Here is a tiny trained network, its code and every weight. The questions are about switching its units off for an input and a class, where a switched-off unit gives its printed mean instead of its output.

import numpy as np


def w(rows, s, z=0):
    codes = np.array(rows[::2]) - 128.0
    scale = np.full(codes.shape[1], s)
    scale[-1] = z or s
    return codes * scale


def norm(h):
    return h / np.sqrt((h * h).mean(-1, keepdims=True) + 1e-5)


def f(y):
    return np.maximum(y, 0)


def log_softmax(a):
    a = a - a.max(-1, keepdims=True)
    return a - np.log(np.exp(a).sum(-1, keepdims=True))


def net(x, mask):
    res = np.array(x, float).reshape(1, 7) / 4 @ E
    u = 0
    for l in range(3):
        y = f(norm(res) @ A[l][:, :-1].T + A[l][:, -1])
        res = res + np.where(mask[u : u + 3], y, B[l][:, -1]) @ B[l][:, :-1]
        u += 3
    return log_softmax(norm(res)[-1] @ U[:, :-1].T + U[:, -1])


A, B = {}, {}
E = w([
[190,228,129,116,111,253,96,148,133],'x0',
[119,191,127,157,226,165,72,151,204],'x1',
[164,139,52,179,129,88,140,93,121],'x2',
[172,123,84,171,114,141,123,109,92],'x3',
[74,153,145,142,109,134,103,95,133],'x4',
[138,65,119,81,123,86,146,138,201],'x5',
[107,138,162,168,117,100,84,211,106],'x6',
],0.0079)
A[0] = w([
[248,125,172,104,122,224,88,130,173,197],'L0N0',
[194,201,77,253,150,63,58,254,75,17],'L0N1',
[177,212,139,73,253,137,135,124,224,6],'L0N2',
],0.0084,0.0017)
B[0] = w([
[68,100,2,120,146,193,207,234,170,255],'L0N0',
[24,90,254,130,160,36,157,172,15,239],'L0N1',
[156,179,107,73,107,249,79,76,174,235],'L0N2',
],0.007,0.0072)
A[1] = w([
[110,193,131,207,230,209,100,163,87,75],'L1N0',
[154,158,106,121,215,107,65,116,224,165],'L1N1',
[219,215,95,248,200,102,114,192,84,2],'L1N2',
],0.011,0.00089)
B[1] = w([
[125,247,144,109,185,126,77,76,86,254],'L1N0',
[129,103,93,100,78,161,181,209,96,196],'L1N1',
[49,93,132,125,76,43,137,145,147,173],'L1N2',
],0.012,0.0089)
A[2] = w([
[202,132,1,218,102,79,112,52,105,167],'L2N0',
[160,106,142,59,132,124,160,102,148,233],'L2N1',
[82,173,114,168,100,90,165,129,92,246],'L2N2',
],0.013,0.0014)
B[2] = w([
[244,73,168,52,108,115,185,118,215,207],'L2N0',
[59,129,151,161,175,91,130,191,120,194],'L2N1',
[78,129,132,115,191,89,110,179,108,254],'L2N2',
],0.011,0.008)
U = w([
[2,72,167,105,132,17,140,182,77,207],'0',
[102,103,78,224,44,156,109,75,140,3],'1',
[154,128,133,144,83,155,69,52,145,27],'2',
[141,80,95,204,126,167,76,55,129,18],'3',
[207,45,127,84,102,80,180,92,183,148],'4',
[162,110,87,211,73,140,50,90,148,4],'5',
[89,124,44,65,147,238,176,201,187,165],'6',
[75,248,104,123,185,202,59,111,94,224],'7',
],0.0097,0.0033)

Each question gives the input, the list of numbers given to net, and the class t.
The units are the neurons (one row each of A and B). Each row of codes is followed by its name. A weight is (code - 128) times the scale printed after its matrix; where a second scale follows, it is the last column's (A, B and U).
mask holds one flag per neuron, layer by layer. A switched-off neuron (its flag False) gives its mean, the last column of its row in B, instead of its output. The means were averaged over made-up inputs and are rounded, as every weight is.
A unit's drop is (log p(t) with every unit on - log p(t) with that unit switched off) / (log p(t) with every unit on - log p(t) with every unit switched off).
most important unit: the unit with the biggest drop
k most important neurons: the k neurons with the biggest drops, biggest first
k most important neurons of layer l: the k neurons of layer l with the biggest drops, biggest first
drop when u is switched off: that unit's drop, to one decimal
input [-8,8,0,-3,-8,5,3], class 6: most important unit	L1N1
input [0,-3,-3,1,-7,-1,-1], class 6: 4 most important neurons	(L0N1, L1N2, L2N2, L1N0)
input [5,-5,2,4,-2,2,-2], class 4: 4 most important neurons	(L2N0, L0N1, L1N1, L0N2)
input [8,-3,4,0,1,-2,-6], class 6: 2 most important neurons	(L0N1, L0N0)
input [-5,-2,5,0,2,8,6], class 4: 2 most important neurons	(L0N1, L2N0)
input [-2,4,2,-2,-6,7,4], class 6: 2 most important neurons	(L1N1, L0N2)
input [3,-5,-7,6,5,6,-1], class 6: 3 most important neurons	(L0N1, L0N0, L2N2)
input [-7,-8,6,0,-8,3,-8], class 4: 2 most important neurons	(L2N0, L0N1)
input [3,-2,-1,6,-3,-8,-8], class 6: 2 most important neurons	(L0N1, L2N0)
input [-1,4,-4,2,-7,-8,5], class 0: 2 most important neurons of layer 0	(L0N1, L0N2)
input [-3,-8,8,2,8,0,3], class 4: 2 most important neurons	(L2N0, L0N1)
input [0,7,8,-8,6,8,4], class 6: 2 most important neurons	(L1N1, L0N2)
input [-3,-3,8,-5,7,7,2], class 4: 2 most important neurons of layer 0	(L0N1, L0N0)
input [-2,1,-2,-2,-5,-2,-6], class 6: 2 most important neurons of layer 0	(L0N1, L0N2)
input [-5,-3,7,8,-4,-1,-1], class 4: most important neuron	(L2N0)
input [-2,8,6,-8,6,7,-1], class 6: drop when L1N1 is switched off	0.6
input [-4,-8,8,2,0,-6,-3], class 4: drop when L2N0 is switched off	0.6
input [-5,-7,-1,0,-1,-7,-6], class 4: drop when L0N0 is switched off	0.1
input [-5,0,-3,5,-7,3,-1], class 4: drop when L1N1 is switched off	0.4
input [-3,1,8,-1,8,-6,-8], class 4: most important neuron of layer 2	(L2N0)
